Below is a small trained network, with its code and all its weights. Each question gives an input and a target symbol and asks what happens when units are switched off, that is, made to give their printed mean instead of their output.

import numpy as np


def w(rows, s, z=0):
    codes = np.array(rows[::2]) - 128.0
    scale = np.full(codes.shape[1], s)
    scale[-1] = z or s
    return codes * scale


def softmax(a):
    e = np.exp(a - a.max(-1, keepdims=True))
    return e / e.sum(-1, keepdims=True)


def log_softmax(a):
    a = a - a.max(-1, keepdims=True)
    return a - np.log(np.exp(a).sum(-1, keepdims=True))


def net(x, mask):
    ids = ['ΘΛΞΦΩαβεζημπστ'.index(c) for c in x.split()]
    T = len(ids)
    res = E[ids] + P[:T]
    u = 0
    for l in range(2):
        r = res
        for j in range(3):
            rows = slice(2 * j, 2 * j + 2)
            q, k, v = (r @ M[l][rows].T for M in (Q, K, V))
            z = softmax(np.where(np.tri(T) > 0, q @ k.T / 2**0.5, -1e9)) @ v
            o = O[l][rows]
            res = res + np.where(mask[u + j], z, o[:, -1]) @ o[:, :-1]
        u += 3
    return log_softmax(res[-1] @ U[:, :-1].T + U[:, -1])


Q, K, V, O = {}, {}, {}, {}
E = w([
[98,129,137],'Θ',
[101,114,143],'Λ',
[117,171,98],'Ξ',
[89,83,131],'Φ',
[102,120,148],'Ω',
[92,130,130],'α',
[86,130,148],'β',
[93,126,124],'ε',
[108,127,88],'ζ',
[128,189,211],'η',
[148,122,170],'μ',
[136,168,156],'π',
[151,110,253],'σ',
[167,30,161],'τ',
],0.019)
P = w([
[1,118,201],'0',
[104,118,147],'1',
[101,129,156],'2',
[109,114,145],'3',
[125,121,149],'4',
[140,127,140],'5',
[148,122,162],'6',
[152,124,181],'7',
[116,98,175],'8',
[85,71,181],'9',
],0.0096)
Q[0] = w([
[54,91,245],'L0H1',
[95,116,113],'L0H1',
[254,159,213],'L0H2',
[172,178,36],'L0H2',
[140,128,88],'L0H3',
[225,114,155],'L0H3',
],0.0099)
K[0] = w([
[89,200,105],'L0H1',
[85,88,126],'L0H1',
[67,117,19],'L0H2',
[70,50,150],'L0H2',
[138,211,12],'L0H3',
[242,135,112],'L0H3',
],0.011)
V[0] = w([
[74,109,113],'L0H1',
[4,139,166],'L0H1',
[134,64,123],'L0H2',
[164,120,174],'L0H2',
[97,144,154],'L0H3',
[109,51,214],'L0H3',
],0.014)
O[0] = w([
[125,117,21,160],'L0H1',
[172,197,46,250],'L0H1',
[178,98,64,116],'L0H2',
[210,219,202,137],'L0H2',
[156,125,129,170],'L0H3',
[254,171,21,234],'L0H3',
],0.0068,0.014)
Q[1] = w([
[146,89,166],'L1H1',
[54,153,146],'L1H1',
[247,203,75],'L1H2',
[151,126,81],'L1H2',
[155,88,225],'L1H3',
[160,132,125],'L1H3',
],0.013)
K[1] = w([
[127,132,140],'L1H1',
[141,199,79],'L1H1',
[9,108,66],'L1H2',
[90,141,100],'L1H2',
[24,125,50],'L1H3',
[124,124,109],'L1H3',
],0.013)
V[1] = w([
[115,188,76],'L1H1',
[37,249,98],'L1H1',
[55,165,163],'L1H2',
[180,93,140],'L1H2',
[172,84,120],'L1H3',
[183,149,173],'L1H3',
],0.012)
O[1] = w([
[80,56,203,252],'L1H1',
[172,72,172,181],'L1H1',
[253,24,98,56],'L1H2',
[188,231,150,85],'L1H2',
[187,114,1,158],'L1H3',
[179,142,190,186],'L1H3',
],0.0084,0.014)
U = w([
[77,123,99,70],'Θ',
[62,142,98,97],'Λ',
[133,34,109,37],'Ξ',
[8,160,85,112],'Φ',
[75,136,96,150],'Ω',
[78,110,90,86],'α',
[74,119,95,122],'β',
[65,112,88,255],'ε',
[68,93,79,120],'ζ',
[124,139,185,133],'η',
[114,145,114,187],'μ',
[109,127,146,249],'π',
[193,164,106,105],'σ',
[127,161,35,109],'τ',
],0.012,0.006)

Each question gives the input, a string of symbols that net reads in full, and the target symbol t.
The units are the heads (2 rows each of Q, K, V and O). Each row of codes is followed by its name. A weight is (code - 128) times the scale printed after its matrix; where a second scale follows, it is the last column's (O and U).
mask holds one flag per head, layer by layer. A switched-off head (its flag False) gives its mean, the last column of its rows in O, instead of its output. The means were averaged over made-up inputs and are rounded, as every weight is.
A unit's drop is (log p(t) with every unit on - log p(t) with that unit switched off) / (log p(t) with every unit on - log p(t) with every unit switched off).
The circuit of an input: a set's keep is (log p(t) with only the set's units on - log p(t) with every unit switched off) / (log p(t) with every unit on - log p(t) with every unit switched off). Starting from all 6 units, units are removed one at a time, each time the one whose removal leaves the highest keep (on an exact tie, the one counted first), for as long as the keep stays at least 0.8.
circuit, biggest first: the units of the circuit, biggest drop first
unit that matters most: the unit with the biggest drop
heads that matter: for each layer, one digit per head in row order, 1 if its drop is at least 0.15 and else 0, layers parted by /
input Ξ Φ Λ Ξ σ π Ξ σ Ω α, target Ξ: heads that matter => 001 / 010
input Φ ε β β τ Φ, target τ: circuit, biggest first => [L1H3; L1H1]
input π σ Φ, target σ: circuit, biggest first => [L0H2; L1H3; L0H3]
input Φ α Ω Ξ α, target Φ: unit that matters most => L1H2
input Ξ Φ Ξ Ξ τ ε, target Ξ: circuit, biggest first => [L0H3; L1H2]
input Φ τ ε μ Ξ, target Φ: circuit, biggest first => [L0H1; L1H2; L0H3]
input Φ ε α Ξ η Φ β, target Φ: circuit, biggest first => [L1H2; L0H3; L0H1]
input Λ σ Λ, target σ: circuit, biggest first => [L1H3; L0H3]
input Ξ σ Θ μ σ Ξ Θ Ξ η, target Ξ: circuit, biggest first => [L1H2; L0H3; L0H2]
input Θ Ξ η β, target η: heads that matter => 000 / 101
input Ξ Φ η ζ Λ π Ω Φ, target Ξ: circuit, biggest first => [L1H2; L0H3]
input Ξ ε α, target Ξ: heads that matter => 001 / 110
input τ Ω Ξ, target τ: heads that matter => 010 / 101
input Φ Ξ ζ β, target Φ: heads that matter => 111 / 011
input α η Ξ Θ Ξ π τ σ, target τ: circuit, biggest first => [L1H1; L0H3]
input Φ σ ε τ μ Λ, target τ: unit that matters most => L1H3
input σ μ Φ σ Ξ Ξ, target σ: circuit, biggest first => [L1H3; L0H2]
input Ξ α Ξ μ π ζ τ σ, target τ: heads that matter => 101 / 100
input Ξ ζ Λ η ε π σ, target Ξ: circuit, biggest first => [L0H3; L1H2; L0H2]
input Ξ ε σ Ξ σ σ σ, target σ: heads that matter => 001 / 001
input Φ μ Θ η Ξ Λ, target Φ: heads that matter => 111 / 010
input Ξ π π π μ ζ Φ Θ, target Ξ: circuit, biggest first => [L1H2; L0H3]
input τ β ε, target τ: heads that matter => 000 / 001
input σ Λ Ξ Ξ Ξ μ η η σ Ω, target σ: unit that matters most => L0H3
input Φ π Ξ Ω π σ π Ξ Ξ, target Φ: circuit, biggest first => [L1H2; L0H1; L0H3]
input ε τ Ξ σ Φ Λ Ξ β τ ε, target τ: circuit, biggest first => [L1H1; L0H2]
input Φ Ξ Φ, target Φ: unit that matters most => L1H2
input η Φ Λ Ξ η Φ, target η: heads that matter => 010 / 001
input Φ η σ σ α, target σ: heads that matter => 010 / 001
